Here is a tiny trained network, its code and every weight. The questions are about switching its units off for an input and a class, where a switched-off unit gives its printed mean instead of its output.

import numpy as np


def w(rows, s, z=0):
    codes = np.array(rows[::2]) - 128.0
    scale = np.full(codes.shape[1], s)
    scale[-1] = z or s
    return codes * scale


def f(y):
    return y / 2 * (1 + np.tanh(0.7978845608 * (y + 0.044715 * y**3)))


def log_softmax(a):
    a = a - a.max(-1, keepdims=True)
    return a - np.log(np.exp(a).sum(-1, keepdims=True))


def net(x, mask):
    res = np.array(x, float).reshape(1, 6) / 4 @ E
    y = f(res @ A[0][:, :-1].T + A[0][:, -1])
    res = res + np.where(mask, y, B[0][:, -1]) @ B[0][:, :-1]
    return log_softmax(res[-1] @ U[:, :-1].T + U[:, -1])


A, B = {}, {}
E = w([
[174,93,42,142,118,98,63,166,113,143,72,201],'x0',
[129,193,70,149,144,44,148,84,115,165,162,186],'x1',
[226,79,56,70,163,63,136,148,148,166,151,127],'x2',
[143,86,132,135,136,80,105,75,114,127,133,181],'x3',
[188,150,184,132,85,244,54,85,180,142,134,143],'x4',
[111,123,82,126,117,127,176,186,102,13,32,91],'x5',
],0.011)
A[0] = w([
[158,26,217,121,110,188,111,65,169,134,151,102,253],'n0',
[90,155,229,158,86,188,159,65,134,39,73,92,132],'n1',
[147,143,176,98,140,98,143,169,59,138,29,82,21],'n2',
[47,168,151,156,148,70,160,10,99,156,225,136,95],'n3',
[136,133,96,167,106,136,69,146,84,129,65,254,121],'n4',
[228,183,122,131,92,181,82,88,207,195,110,163,56],'n5',
],0.0085,0.0066)
B[0] = w([
[164,190,177,53,151,49,60,110,97,179,160,192,238],'n0',
[101,49,66,80,140,99,189,113,129,59,96,71,254],'n1',
[119,106,132,196,64,152,113,116,123,141,214,102,157],'n2',
[224,96,178,124,115,192,2,159,115,193,144,187,210],'n3',
[84,174,192,143,122,230,79,132,123,92,163,114,194],'n4',
[195,157,195,98,187,168,137,141,110,179,199,238,196],'n5',
],0.0097,0.015)
U = w([
[161,158,154,135,134,143,80,115,159,177,169,143,156],'0',
[113,89,98,136,112,180,101,123,172,67,83,85,2],'1',
[171,103,22,116,149,2,120,106,149,121,117,141,206],'2',
],0.0091,0.0074)

Each question gives the input, the list of numbers given to net, and the class t.
The units are the neurons (one row each of A and B). Each row of codes is followed by its name. A weight is (code - 128) times the scale printed after its matrix; where a second scale follows, it is the last column's (A, B and U).
mask holds one flag per neuron, in row order. A switched-off neuron (its flag False) gives its mean, the last column of its row in B, instead of its output. The means were averaged over made-up inputs and are rounded, as every weight is.
A unit's drop is (log p(t) with every unit on - log p(t) with that unit switched off) / (log p(t) with every unit on - log p(t) with every unit switched off).
The circuit of an input: a set's keep is (log p(t) with only the set's units on - log p(t) with every unit switched off) / (log p(t) with every unit on - log p(t) with every unit switched off). Starting from all 6 units, units are removed one at a time, each time the one whose removal leaves the highest keep (on an exact tie, the one counted first), for as long as the keep stays at least 0.8.
circuit, biggest first: the units of the circuit, biggest drop first
unit that matters most: the unit with the biggest drop
k most important neurons: the k neurons with the biggest drops, biggest first
drop when u is switched off: that unit's drop, to one decimal
input [-2,-2,0,6,-2,0], class 2: unit that matters most	n4
input [6,6,-2,-7,-3,6], class 1: circuit, biggest first	n0; n4
input [8,4,-5,8,0,6], class 1: 3 most important neurons	n4; n0; n5
input [-3,6,-2,-3,4,8], class 2: 2 most important neurons	n4; n3
input [7,-3,6,-2,4,5], class 0: 3 most important neurons	n1; n5; n4
input [2,2,6,7,-4,-5], class 0: 2 most important neurons	n1; n3
input [5,4,2,3,5,6], class 0: 2 most important neurons	n1; n4
input [-7,2,-8,-2,8,3], class 2: circuit, biggest first	n1; n0
input [1,-6,-1,0,1,-1], class 2: 3 most important neurons	n4; n3; n5
input [-5,3,-3,3,-2,6], class 1: 2 most important neurons	n0; n5
input [6,8,-3,-5,-6,-1], class 0: 2 most important neurons	n4; n1
input [0,-3,3,0,1,3], class 2: 2 most important neurons	n4; n3
input [-1,6,3,-2,-7,-5], class 0: 2 most important neurons	n3; n1
input [3,8,0,1,-6,-6], class 0: most important neuron	n3
input [5,-5,6,7,3,3], class 0: 2 most important neurons	n4; n1
input [3,6,7,3,-8,-6], class 0: 2 most important neurons	n3; n1
input [-6,-3,-1,4,2,6], class 2: drop when n4 is switched off	0.2
input [5,-7,-3,2,-8,3], class 1: drop when n0 is switched off	0.3
input [7,6,8,1,2,-2], class 0: drop when n0 is switched off	0.0
input [-6,-7,8,-2,-2,3], class 2: circuit, biggest first	n4
input [0,-5,-6,0,-6,0], class 1: drop when n5 is switched off	0.1
